Here is a tiny trained network, its code and every weight. The questions are about switching its units off for an input and a class, where a switched-off unit gives its printed mean instead of its output.

import numpy as np


def w(rows, s, z=0):
    codes = np.array(rows[::2]) - 128.0
    scale = np.full(codes.shape[1], s)
    scale[-1] = z or s
    return codes * scale


def f(y):
    return y / 2 * (1 + np.tanh(0.7978845608 * (y + 0.044715 * y**3)))


def log_softmax(a):
    a = a - a.max(-1, keepdims=True)
    return a - np.log(np.exp(a).sum(-1, keepdims=True))


def net(x, mask):
    res = np.array(x, float).reshape(1, 2) / 4 @ E
    y = f(res @ A[0][:, :-1].T + A[0][:, -1])
    res = res + np.where(mask, y, B[0][:, -1]) @ B[0][:, :-1]
    return log_softmax(res[-1] @ U[:, :-1].T + U[:, -1])


A, B = {}, {}
E = w([
[129,136,216,161,60,168,205,158,192,185],'x0',
[4,112,36,60,111,86,159,158,107,128],'x1',
],0.013)
A[0] = w([
[218,192,188,220,206,203,133,82,134,142,254],'n1',
[81,142,49,102,97,177,139,169,157,114,24],'n2',
[157,100,94,72,174,143,106,111,75,103,2],'n3',
[168,127,140,162,99,159,55,94,188,122,74],'n4',
[199,158,149,107,164,211,125,96,114,179,2],'n5',
[89,181,207,122,34,171,144,227,214,209,199],'n6',
[1,123,93,121,121,89,168,207,102,124,242],'n7',
[152,148,161,88,93,134,171,172,159,197,91],'n8',
[64,110,69,110,88,117,186,177,147,140,38],'n9',
[154,60,126,86,255,91,76,136,103,78,41],'n10',
],0.0079,0.0035)
B[0] = w([
[99,63,184,112,205,120,244,112,119,89,247],'n1',
[95,159,216,245,90,187,67,180,44,182,165],'n2',
[77,164,144,85,119,171,43,172,93,135,166],'n3',
[45,121,172,140,155,161,122,211,49,167,164],'n4',
[144,139,154,254,99,138,98,163,91,166,160],'n5',
[79,199,71,118,207,153,141,63,147,68,243],'n6',
[152,99,197,122,249,69,186,104,101,115,239],'n7',
[53,186,98,146,96,154,170,139,133,55,173],'n8',
[140,65,161,173,160,162,160,189,70,215,190],'n9',
[49,177,66,134,150,178,124,151,147,80,194],'n10',
],0.0084,0.014)
U = w([
[157,16,252,254,144,188,153,253,12,179,60],'0',
[68,224,74,181,156,227,104,144,109,80,122],'1',
[173,15,139,95,196,47,191,41,130,78,215],'2',
[227,74,105,127,26,157,61,152,206,197,2],'3',
],0.0072,0.0035)

Each question gives the input, the list of numbers given to net, and the class t.
The units are the neurons (one row each of A and B). Each row of codes is followed by its name. A weight is (code - 128) times the scale printed after its matrix; where a second scale follows, it is the last column's (A, B and U).
mask holds one flag per neuron, in row order. A switched-off neuron (its flag False) gives its mean, the last column of its row in B, instead of its output. The means were averaged over made-up inputs and are rounded, as every weight is.
A unit's drop is (log p(t) with every unit on - log p(t) with that unit switched off) / (log p(t) with every unit on - log p(t) with every unit switched off).
The circuit of an input: a set's keep is (log p(t) with only the set's units on - log p(t) with every unit switched off) / (log p(t) with every unit on - log p(t) with every unit switched off). Starting from all 10 units, units are removed one at a time, each time the one whose removal leaves the highest keep (on an exact tie, the one counted first), for as long as the keep stays at least 0.8.
units of the circuit, in order: the units of the circuit, biggest drop first
unit that matters most: the unit with the biggest drop
k most important neurons: the k neurons with the biggest drops, biggest first
drop of u: that unit's drop, to one decimal
input [5,-3], class 1: 2 most important neurons : (n6, n7)
input [-4,4], class 0: units of the circuit, in order : (n6)
input [8,-7], class 1: 2 most important neurons : (n6, n8)
input [3,1], class 2: 3 most important neurons : (n10, n2, n3)
input [3,-3], class 2: units of the circuit, in order : (n2, n9)
input [0,-3], class 2: 2 most important neurons : (n2, n9)
input [2,-1], class 2: 3 most important neurons : (n10, n2, n3)
input [-6,6], class 0: units of the circuit, in order : (n6, n2)
input [8,7], class 1: 3 most important neurons : (n6, n8, n1)
input [0,-2], class 2: 2 most important neurons : (n2, n9)
input [-5,5], class 0: 4 most important neurons : (n6, n7, n2, n9)
input [4,3], class 1: 2 most important neurons : (n1, n6)
input [3,3], class 2: 3 most important neurons : (n10, n7, n4)
input [1,1], class 2: unit that matters most : n10
input [-1,2], class 2: 2 most important neurons : (n4, n5)
input [-2,-2], class 2: 2 most important neurons : (n2, n9)
input [5,8], class 0: 2 most important neurons : (n9, n2)
input [4,2], class 1: 2 most important neurons : (n1, n6)
input [3,-2], class 2: 4 most important neurons : (n10, n2, n1, n3)
input [-7,-5], class 1: units of the circuit, in order : (n10)
input [6,-1], class 1: drop of n6 : 0.1
input [4,-3], class 1: drop of n8 : 0.2
input [-3,4], class 0: drop of n9 : 0.1
input [-1,7], class 0: drop of n5 : 0.0
